Below are the code and all the weights of a small trained network. Each question names an input and a class and asks about switching units off, where a switched-off unit gives its printed mean instead of its output.

import numpy as np


def w(rows, s, z=0):
    codes = np.array(rows[::2]) - 128.0
    scale = np.full(codes.shape[1], s)
    scale[-1] = z or s
    return codes * scale


def norm(h):
    return h / np.sqrt((h * h).mean(-1, keepdims=True) + 1e-5)


def f(y):
    return y / 2 * (1 + np.tanh(0.7978845608 * (y + 0.044715 * y**3)))


def log_softmax(a):
    a = a - a.max(-1, keepdims=True)
    return a - np.log(np.exp(a).sum(-1, keepdims=True))


def net(x, mask):
    res = np.array(x, float).reshape(1, 5) / 4 @ E
    u = 0
    for l in range(2):
        y = f(norm(res) @ A[l][:, :-1].T + A[l][:, -1])
        res = res + np.where(mask[u : u + 4], y, B[l][:, -1]) @ B[l][:, :-1]
        u += 4
    return log_softmax(norm(res)[-1] @ U[:, :-1].T + U[:, -1])


A, B = {}, {}
E = w([
[110,17,87,138,243,195,170,91,106,10,172],'x0',
[89,101,66,211,134,85,141,66,80,167,200],'x1',
[179,27,155,155,155,164,182,115,111,56,94],'x2',
[140,137,45,147,151,204,226,63,119,92,73],'x3',
[169,92,139,238,107,188,83,219,59,69,254],'x4',
],0.0087)
A[0] = w([
[140,139,170,118,123,82,72,225,70,90,171,38],'L0N0',
[110,169,102,145,92,148,85,106,190,162,175,81],'L0N1',
[94,125,196,124,147,67,28,243,145,142,151,66],'L0N2',
[245,78,137,83,196,149,173,184,118,112,3,3],'L0N3',
],0.0069,0.0046)
B[0] = w([
[204,137,248,163,165,99,99,26,72,232,141,210],'L0N0',
[242,109,130,109,173,75,206,121,233,140,91,155],'L0N1',
[67,58,161,58,84,160,2,64,139,110,196,254],'L0N2',
[186,106,220,7,177,137,180,163,114,147,109,225],'L0N3',
],0.0091,0.0047)
A[1] = w([
[118,209,161,104,10,97,77,166,234,110,61,3],'L1N0',
[30,196,75,53,81,62,141,16,162,196,71,121],'L1N1',
[143,139,142,145,44,113,74,218,182,195,179,166],'L1N2',
[106,154,128,84,119,117,110,101,149,254,70,102],'L1N3',
],0.0074,0.0051)
B[1] = w([
[106,39,140,131,26,189,114,247,130,129,108,190],'L1N0',
[86,190,99,170,123,55,202,100,197,113,112,255],'L1N1',
[188,141,124,86,105,140,72,197,75,126,120,232],'L1N2',
[13,84,46,121,150,127,138,130,197,160,147,212],'L1N3',
],0.013,0.0069)
U = w([
[194,81,209,23,218,197,218,118,137,78,70,226],'0',
[65,117,129,51,34,122,112,233,222,174,93,23],'1',
[157,180,66,166,107,49,127,104,100,138,123,4],'2',
[212,199,126,185,102,161,120,185,60,138,150,136],'3',
[133,105,230,85,131,119,8,115,97,147,233,161],'4',
[44,190,64,156,196,55,246,46,225,135,109,176],'5',
[116,86,83,229,214,186,178,60,68,28,169,166],'6',
],0.014,0.0039)

Each question gives the input, the list of numbers given to net, and the class t.
The units are the neurons (one row each of A and B). Each row of codes is followed by its name. A weight is (code - 128) times the scale printed after its matrix; where a second scale follows, it is the last column's (A, B and U).
mask holds one flag per neuron, layer by layer. A switched-off neuron (its flag False) gives its mean, the last column of its row in B, instead of its output. The means were averaged over made-up inputs and are rounded, as every weight is.
A unit's drop is (log p(t) with every unit on - log p(t) with that unit switched off) / (log p(t) with every unit on - log p(t) with every unit switched off).
The circuit of an input: a set's keep is (log p(t) with only the set's units on - log p(t) with every unit switched off) / (log p(t) with every unit on - log p(t) with every unit switched off). Starting from all 8 units, units are removed one at a time, each time the one whose removal leaves the highest keep (on an exact tie, the one counted first), for as long as the keep stays at least 0.8.
units of the circuit, in order: the units of the circuit, biggest drop first
top k neurons: the k neurons with the biggest drops, biggest first
k most important neurons of layer l: the k neurons of layer l with the biggest drops, biggest first
drop of u: that unit's drop, to one decimal
input [-2,-2,-5,2,6], class 4: units of the circuit, in order	L0N0
input [-1,0,1,-8,-3], class 4: top 2 neurons	L0N2; L0N0
input [2,-8,3,-6,-2], class 4: top 4 neurons	L0N2; L1N1; L0N1; L0N0
input [1,-7,6,-6,0], class 4: top 3 neurons	L0N2; L1N1; L0N0
input [-7,3,-6,2,-3], class 5: top 2 neurons	L1N1; L1N3
input [-5,-5,3,4,6], class 3: top 2 neurons	L0N2; L0N1
input [-5,-1,-7,0,-8], class 5: top 3 neurons	L1N1; L1N3; L0N2
input [-5,-4,-4,-2,5], class 4: top 2 neurons	L0N0; L0N2
input [-6,-6,2,7,-8], class 5: top 2 neurons	L1N1; L1N2
input [5,7,5,-7,-5], class 6: 2 most important neurons of layer 1	L1N1; L1N3
input [-6,-8,-6,-3,7], class 4: drop of L0N2	0.2
input [-4,0,-2,3,-4], class 5: drop of L1N1	1.6
input [0,4,-7,-8,-7], class 5: drop of L1N1	2.6
input [3,-4,-6,-5,-1], class 4: units of the circuit, in order	L0N2
